Here is a tiny trained network, its code and every weight. The questions are about switching its units off for an input and a class, where a switched-off unit gives its printed mean instead of its output.

import numpy as np


def w(rows, s, z=0):
    codes = np.array(rows[::2]) - 128.0
    scale = np.full(codes.shape[1], s)
    scale[-1] = z or s
    return codes * scale


def norm(h):
    return h / np.sqrt((h * h).mean(-1, keepdims=True) + 1e-5)


def f(y):
    return np.maximum(y, 0)


def log_softmax(a):
    a = a - a.max(-1, keepdims=True)
    return a - np.log(np.exp(a).sum(-1, keepdims=True))


def net(x, mask):
    res = np.array(x, float).reshape(1, 2) / 4 @ E
    u = 0
    for l in range(2):
        y = f(norm(res) @ A[l][:, :-1].T + A[l][:, -1])
        res = res + np.where(mask[u : u + 8], y, B[l][:, -1]) @ B[l][:, :-1]
        u += 8
    return log_softmax(norm(res)[-1] @ U[:, :-1].T + U[:, -1])


A, B = {}, {}
E = w([
[139,169,7,87,172,149,134,55,224],'x0',
[97,23,127,220,19,105,107,96,93],'x1',
],0.0022)
A[0] = w([
[123,116,78,132,102,133,163,53,153,103],'L0N1',
[135,209,138,77,189,111,128,157,134,40],'L0N2',
[133,158,152,88,160,130,126,161,103,73],'L0N3',
[119,132,66,123,119,140,145,66,171,107],'L0N4',
[127,126,2,127,129,157,140,57,173,110],'L0N5',
[134,131,111,145,133,131,139,112,147,70],'L0N6',
[174,176,114,83,189,144,156,141,147,138],'L0N7',
[169,179,134,86,190,129,135,139,144,7],'L0N8',
],0.0045,0.0017)
B[0] = w([
[165,71,144,125,170,111,13,195,140,196],'L0N1',
[92,123,151,77,208,210,123,136,144,210],'L0N2',
[165,40,98,165,133,159,87,65,153,174],'L0N3',
[172,97,145,149,135,85,228,92,137,207],'L0N4',
[189,81,128,169,143,83,255,76,99,253],'L0N5',
[123,120,170,152,113,115,121,143,111,143],'L0N6',
[52,167,170,110,103,168,116,167,79,224],'L0N7',
[50,190,142,66,117,214,106,134,126,195],'L0N8',
],0.0033,0.0045)
A[1] = w([
[83,253,60,60,120,143,75,170,191,4],'L1N1',
[137,130,132,123,109,129,135,128,134,102],'L1N2',
[177,105,61,162,95,73,167,84,158,77],'L1N3',
[104,198,154,82,156,161,153,167,74,150],'L1N4',
[128,109,140,188,20,43,99,139,102,140],'L1N5',
[196,119,58,164,119,30,176,78,163,59],'L1N6',
[112,186,92,96,151,152,209,85,167,92],'L1N7',
[204,110,27,173,96,15,183,68,181,71],'L1N8',
],0.0045,0.0019)
B[1] = w([
[197,22,195,253,61,64,83,180,74,163],'L1N1',
[132,122,150,134,134,124,152,132,118,128],'L1N2',
[174,85,171,122,207,123,48,160,98,190],'L1N3',
[132,148,4,138,94,66,117,76,202,209],'L1N4',
[91,190,136,134,34,154,213,162,125,255],'L1N5',
[213,62,168,157,206,139,13,164,105,200],'L1N6',
[158,90,175,146,100,50,203,96,87,185],'L1N7',
[222,48,199,133,219,141,7,177,82,218],'L1N8',
],0.0039,0.0051)
U = w([
[129,153,59,153,99,74,99,107,144,3],'0',
[64,165,107,83,157,190,59,134,167,140],'1',
[199,59,152,159,171,110,94,132,106,210],'2',
[121,150,96,94,159,113,245,57,152,122],'3',
[99,135,159,173,11,126,180,164,93,160],'4',
],0.012,0.0036)

Each question gives the input, the list of numbers given to net, and the class t.
The units are the neurons (one row each of A and B). Each row of codes is followed by its name. A weight is (code - 128) times the scale printed after its matrix; where a second scale follows, it is the last column's (A, B and U).
mask holds one flag per neuron, layer by layer. A switched-off neuron (its flag False) gives its mean, the last column of its row in B, instead of its output. The means were averaged over made-up inputs and are rounded, as every weight is.
A unit's drop is (log p(t) with every unit on - log p(t) with that unit switched off) / (log p(t) with every unit on - log p(t) with every unit switched off).
The circuit of an input: a set's keep is (log p(t) with only the set's units on - log p(t) with every unit switched off) / (log p(t) with every unit on - log p(t) with every unit switched off). Starting from the 12 units with the biggest drops (on a tie, the unit counted first), units are removed one at a time, each time the one whose removal leaves the highest keep (on an exact tie, the one counted first), for as long as the keep stays at least 0.8.
units of the circuit, in order: the units of the circuit, biggest drop first
k most important neurons: the k neurons with the biggest drops, biggest first
k most important neurons of layer l: the k neurons of layer l with the biggest drops, biggest first
drop of u: that unit's drop, to one decimal
input [2,-5], class 3: units of the circuit, in order	[L1N8]
input [7,-3], class 3: units of the circuit, in order	[L0N7 L0N8 L0N5]
input [-1,7], class 4: 3 most important neurons	[L0N5 L1N5 L0N4]
input [1,-4], class 1: 2 most important neurons	[L0N2 L0N7]
input [-1,0], class 4: 4 most important neurons	[L0N5 L0N4 L0N2 L0N8]
input [1,-3], class 3: 4 most important neurons	[L1N8 L0N1 L1N7 L1N6]
input [-6,-2], class 4: 2 most important neurons	[L0N2 L1N8]
input [6,-3], class 3: 2 most important neurons	[L0N7 L0N5]
input [-1,-8], class 1: 2 most important neurons of layer 0	[L0N2 L0N5]
input [0,0], class 0: 2 most important neurons of layer 1	[L1N8 L1N5]
input [-7,-6], class 1: drop of L0N5	0.2
input [-8,-2], class 4: drop of L1N8	0.1
input [3,-5], class 3: drop of L0N7	0.0
input [-3,-3], class 1: drop of L0N5	0.2
